Below is a small trained network, with its code and all its weights. Each question gives an input and a class and asks what happens when units are switched off, that is, made to give their printed mean instead of their output.

import numpy as np


def w(rows, s, z=0):
    codes = np.array(rows[::2]) - 128.0
    scale = np.full(codes.shape[1], s)
    scale[-1] = z or s
    return codes * scale


def f(y):
    return np.maximum(y, 0)


def log_softmax(a):
    a = a - a.max(-1, keepdims=True)
    return a - np.log(np.exp(a).sum(-1, keepdims=True))


def net(x, mask):
    res = np.array(x, float).reshape(1, 4) / 4 @ E
    y = f(res @ A[0][:, :-1].T + A[0][:, -1])
    res = res + np.where(mask, y, B[0][:, -1]) @ B[0][:, :-1]
    return log_softmax(res[-1] @ U[:, :-1].T + U[:, -1])


A, B = {}, {}
E = w([
[254,73,120,181,142,162,197,93],'x0',
[77,144,141,151,193,244,136,64],'x1',
[167,150,120,240,133,165,62,215],'x2',
[178,142,205,114,225,78,158,64],'x3',
],0.0088)
A[0] = w([
[178,140,112,136,107,174,140,90,122],'N1',
[133,136,121,200,148,160,106,208,158],'N2',
[79,159,140,136,156,72,98,186,134],'N3',
[190,113,123,98,111,55,156,127,229],'N4',
[147,110,102,134,101,174,162,128,94],'N5',
[133,158,115,139,190,179,163,88,100],'N6',
[68,116,81,115,54,192,128,108,182],'N7',
[111,123,144,116,204,163,131,59,197],'N8',
[255,130,156,172,225,58,137,125,236],'N9',
[52,135,126,123,76,133,113,190,53],'N10',
[130,111,95,157,33,187,130,151,253],'N11',
[159,113,135,152,136,107,138,101,61],'N12',
[119,139,156,77,101,39,143,73,122],'N13',
[100,119,115,69,124,88,141,134,186],'N14',
[82,120,155,134,171,144,99,157,83],'N15',
[159,122,133,212,136,126,115,194,168],'N16',
[98,105,101,89,152,123,141,93,126],'N17',
[73,129,129,110,154,55,88,190,136],'N18',
[145,105,119,79,120,86,165,81,212],'N19',
[91,136,150,102,231,171,145,9,184],'N20',
[130,148,129,149,150,130,91,127,91],'N21',
[171,121,100,188,70,173,124,165,108],'N22',
[127,125,111,106,35,45,121,205,159],'N23',
[102,118,120,104,97,87,109,111,152],'N24',
[116,137,114,113,112,199,136,96,169],'N25',
],0.012,0.0033)
B[0] = w([
[124,110,129,133,100,166,150,146,170],'N1',
[165,183,42,164,153,84,105,133,214],'N2',
[48,151,134,117,100,102,161,143,182],'N3',
[93,131,78,178,125,129,87,176,205],'N4',
[131,141,187,114,131,180,127,147,161],'N5',
[147,69,147,136,155,95,88,129,181],'N6',
[55,116,212,124,142,106,140,117,211],'N7',
[132,89,145,74,196,125,130,160,201],'N8',
[60,110,111,251,182,170,76,81,253],'N9',
[59,154,140,115,87,79,158,100,201],'N10',
[121,128,205,127,95,162,102,236,225],'N11',
[112,130,139,126,142,114,70,105,157],'N12',
[162,188,71,122,54,81,123,145,199],'N13',
[161,144,78,97,94,98,140,159,180],'N14',
[139,152,133,141,172,95,84,120,156],'N15',
[184,188,71,118,154,173,150,129,210],'N16',
[173,161,127,103,147,153,146,116,167],'N17',
[58,161,132,129,71,119,155,114,191],'N18',
[95,145,66,104,102,27,101,127,197],'N19',
[150,66,173,40,234,115,145,142,236],'N20',
[106,130,115,127,155,105,126,119,146],'N21',
[216,116,125,95,119,115,103,196,208],'N22',
[124,78,156,157,57,143,87,103,230],'N23',
[165,144,106,114,102,135,143,136,167],'N24',
[120,115,191,118,147,141,121,116,173],'N25',
],0.021,0.014)
U = w([
[125,76,151,125,180,119,114,109,229],'0',
[194,132,110,163,94,190,116,151,110],'1',
[176,134,175,113,125,84,153,77,2],'2',
[77,127,141,170,10,122,109,125,149],'3',
[101,89,212,96,117,161,184,124,60],'4',
[84,150,100,173,152,132,134,76,128],'5',
[121,170,154,112,127,95,124,155,125],'6',
[171,140,127,76,72,90,179,131,96],'7',
],0.011,0.0031)

Each question gives the input, the list of numbers given to net, and the class t.
The units are the neurons (one row each of A and B). Each row of codes is followed by its name. A weight is (code - 128) times the scale printed after its matrix; where a second scale follows, it is the last column's (A, B and U).
mask holds one flag per neuron, in row order. A switched-off neuron (its flag False) gives its mean, the last column of its row in B, instead of its output. The means were averaged over made-up inputs and are rounded, as every weight is.
A unit's drop is (log p(t) with every unit on - log p(t) with that unit switched off) / (log p(t) with every unit on - log p(t) with every unit switched off).
The circuit of an input: a set's keep is (log p(t) with only the set's units on - log p(t) with every unit switched off) / (log p(t) with every unit on - log p(t) with every unit switched off). Starting from the 12 units with the biggest drops (on a tie, the unit counted first), units are removed one at a time, each time the one whose removal leaves the highest keep (on an exact tie, the one counted first), for as long as the keep stays at least 0.8.
units of the circuit, in order: the units of the circuit, biggest drop first
most important unit: the unit with the biggest drop
k most important neurons: the k neurons with the biggest drops, biggest first
drop of u: that unit's drop, to one decimal
input [0,0,-6,8], class 0: units of the circuit, in order => N20
input [-3,-1,2,4], class 5: units of the circuit, in order => N11, N22
input [2,-6,3,1], class 1: units of the circuit, in order => N10, N7
input [1,-5,-7,5], class 3: units of the circuit, in order => N13, N4
input [2,0,8,4], class 5: 2 most important neurons => N9, N11
input [0,7,-6,-3], class 4: 2 most important neurons => N9, N2
input [1,3,1,-4], class 4: units of the circuit, in order => N13, N19, N9
input [-6,7,-8,0], class 0: 2 most important neurons => N20, N11
input [-5,4,7,-7], class 6: 3 most important neurons => N2, N9, N22
input [8,-8,3,1], class 1: 2 most important neurons => N22, N16
input [-2,5,-6,-2], class 0: 2 most important neurons => N11, N18
input [-4,3,7,-6], class 6: 2 most important neurons => N2, N9
input [6,0,-3,-5], class 4: drop of N5 => 0.1
input [7,-6,2,4], class 5: drop of N9 => 0.7
input [2,-6,4,-2], class 1: most important unit => N16
input [3,7,-1,-1], class 4: drop of N19 => 0.2
